Below is a small trained network, with its code and all its weights. Each question gives an input and a class and asks what happens when units are switched off, that is, made to give their printed mean instead of their output.

import numpy as np


def w(rows, s, z=0):
    codes = np.array(rows[::2]) - 128.0
    scale = np.full(codes.shape[1], s)
    scale[-1] = z or s
    return codes * scale


def f(y):
    return y / 2 * (1 + np.tanh(0.7978845608 * (y + 0.044715 * y**3)))


def log_softmax(a):
    a = a - a.max(-1, keepdims=True)
    return a - np.log(np.exp(a).sum(-1, keepdims=True))


def net(x, mask):
    res = np.array(x, float).reshape(1, 8) / 4 @ E
    y = f(res @ A[0][:, :-1].T + A[0][:, -1])
    res = res + np.where(mask, y, B[0][:, -1]) @ B[0][:, :-1]
    return log_softmax(res[-1] @ U[:, :-1].T + U[:, -1])


A, B = {}, {}
E = w([
[103,3,79,90,99,171,192,173,168],'x0',
[187,121,89,180,55,17,179,176,50],'x1',
[95,177,179,28,61,78,231,49,142],'x2',
[133,128,128,126,125,129,129,129,132],'x3',
[171,212,79,55,177,220,186,190,60],'x4',
[124,128,134,125,133,124,123,129,124],'x5',
[161,136,28,29,165,34,56,115,179],'x6',
[125,128,126,131,134,123,131,123,127],'x7',
],0.0058)
A[0] = w([
[159,92,93,205,163,158,69,197,137,53],'neuron 0',
[91,131,212,197,107,194,184,143,87,43],'neuron 1',
[206,132,85,172,59,64,178,162,62,103],'neuron 2',
[157,255,199,170,164,108,80,58,105,235],'neuron 3',
[117,55,169,177,102,56,83,67,169,107],'neuron 4',
[107,44,97,107,110,164,189,168,181,78],'neuron 5',
[154,86,90,197,167,150,61,188,124,75],'neuron 6',
[199,113,112,180,97,39,171,163,58,94],'neuron 7',
[107,137,173,96,179,223,78,75,200,74],'neuron 8',
[93,31,93,91,94,172,200,177,179,183],'neuron 9',
[148,80,79,222,190,146,79,182,100,75],'neuron 10',
[152,136,50,12,160,59,60,136,172,108],'neuron 11',
[99,153,162,57,66,94,205,81,157,86],'neuron 12',
[179,176,92,61,156,186,175,189,58,111],'neuron 13',
[195,182,94,81,184,174,184,175,74,76],'neuron 14',
[170,243,184,165,151,105,70,79,85,195],'neuron 15',
[53,130,160,97,206,207,91,78,181,115],'neuron 16',
[179,124,105,173,52,48,156,177,75,56],'neuron 17',
[154,190,90,67,167,182,173,194,77,5],'neuron 18',
[106,153,155,60,87,80,221,69,137,36],'neuron 19',
[107,124,211,185,89,200,171,137,76,83],'neuron 20',
[83,58,172,187,95,50,90,99,181,32],'neuron 21',
[93,139,213,195,97,195,186,155,98,37],'neuron 22',
],0.0057,0.002)
B[0] = w([
[165,199,219,72,154,187,58,44,59,202],'neuron 0',
[211,82,130,157,188,36,187,107,153,216],'neuron 1',
[53,126,180,61,154,109,148,187,169,224],'neuron 2',
[124,36,35,116,55,132,93,178,60,250],'neuron 3',
[76,198,88,210,86,203,171,78,183,211],'neuron 4',
[120,51,91,124,70,106,79,139,61,182],'neuron 5',
[162,188,209,107,146,181,88,75,84,204],'neuron 6',
[54,138,164,64,177,109,137,188,165,215],'neuron 7',
[50,107,175,69,169,80,148,204,161,213],'neuron 8',
[145,34,43,126,59,138,43,155,38,227],'neuron 9',
[156,190,185,79,142,181,82,88,87,219],'neuron 10',
[244,88,123,198,214,2,181,74,172,253],'neuron 11',
[178,199,207,97,141,204,55,56,31,202],'neuron 12',
[81,174,85,214,100,173,162,83,178,233],'neuron 13',
[50,182,88,212,103,181,160,69,182,217],'neuron 14',
[127,32,48,122,62,125,93,189,60,231],'neuron 15',
[80,105,170,75,165,93,153,209,155,225],'neuron 16',
[57,138,197,74,200,118,140,182,167,203],'neuron 17',
[74,173,106,208,131,163,168,77,157,201],'neuron 18',
[161,202,208,86,155,209,67,56,52,196],'neuron 19',
[211,84,112,151,178,49,170,108,168,220],'neuron 20',
[53,211,87,205,109,201,152,62,171,203],'neuron 21',
[205,101,115,156,192,37,169,104,156,214],'neuron 22',
],0.0063,0.0043)
U = w([
[177,179,222,86,145,174,79,58,55,105],'0',
[49,172,94,218,106,163,154,73,191,103],'1',
[255,94,125,158,187,37,159,104,174,106],'2',
[29,122,190,56,165,105,137,225,171,104],'3',
[144,125,129,124,106,134,122,139,130,244],'4',
[131,61,61,119,60,132,87,171,48,101],'5',
],0.0096,0.011)

Each question gives the input, the list of numbers given to net, and the class t.
The units are the neurons (one row each of A and B). Each row of codes is followed by its name. A weight is (code - 128) times the scale printed after its matrix; where a second scale follows, it is the last column's (A, B and U).
mask holds one flag per neuron, in row order. A switched-off neuron (its flag False) gives its mean, the last column of its row in B, instead of its output. The means were averaged over made-up inputs and are rounded, as every weight is.
A unit's drop is (log p(t) with every unit on - log p(t) with that unit switched off) / (log p(t) with every unit on - log p(t) with every unit switched off).
The circuit of an input: a set's keep is (log p(t) with only the set's units on - log p(t) with every unit switched off) / (log p(t) with every unit on - log p(t) with every unit switched off). Starting from the 12 units with the biggest drops (on a tie, the unit counted first), units are removed one at a time, each time the one whose removal leaves the highest keep (on an exact tie, the one counted first), for as long as the keep stays at least 0.8.
units of the circuit, in order: the units of the circuit, biggest drop first
k most important neurons: the k neurons with the biggest drops, biggest first
drop when u is switched off: that unit's drop, to one decimal
input [-4,7,4,0,-7,7,3,-6], class 1: 2 most important neurons : neuron 4; neuron 21
input [0,6,6,2,5,6,2,-3], class 0: units of the circuit, in order : neuron 19
input [-8,-6,-2,1,-2,6,-4,-1], class 5: 2 most important neurons : neuron 3; neuron 15
input [-8,-6,-5,-4,-5,0,-8,4], class 2: units of the circuit, in order : neuron 1; neuron 20
input [6,-2,-7,-4,-7,-5,4,8], class 0: units of the circuit, in order : neuron 0; neuron 6
input [6,4,6,-5,8,-8,-1,-5], class 1: units of the circuit, in order : neuron 13; neuron 14
input [-4,8,-6,8,6,-6,-6,2], class 3: 2 most important neurons : neuron 2; neuron 7
input [7,4,1,6,7,-5,-6,7], class 1: 2 most important neurons : neuron 13; neuron 14
input [3,2,-5,7,8,1,-8,1], class 1: 4 most important neurons : neuron 14; neuron 13; neuron 18; neuron 11
input [0,-8,1,-5,-3,0,-7,-8], class 3: 3 most important neurons : neuron 8; neuron 16; neuron 11
input [-5,-3,0,-3,-1,-4,3,7], class 5: 2 most important neurons : neuron 3; neuron 15
input [3,1,4,-7,0,1,-2,-1], class 0: units of the circuit, in order : neuron 12; neuron 19
input [-1,-4,-4,0,5,0,4,0], class 1: units of the circuit, in order : neuron 14; neuron 13
input [4,-6,7,-7,-5,1,-3,-8], class 0: units of the circuit, in order : neuron 12
input [-4,-7,3,4,2,1,-2,-4], class 3: units of the circuit, in order : neuron 8; neuron 16
input [3,4,4,0,-7,2,-4,-8], class 1: 2 most important neurons : neuron 21; neuron 4
input [-2,-6,-7,-3,2,5,6,6], class 0: 2 most important neurons : neuron 0; neuron 6
input [8,0,3,4,2,2,-5,-3], class 5: 3 most important neurons : neuron 9; neuron 5; neuron 11
input [-8,-2,0,-6,-5,-7,-8,-1], class 2: drop when neuron 22 is switched off : 0.2
input [-2,-5,4,2,6,-7,-8,-1], class 2: drop when neuron 20 is switched off : 0.2
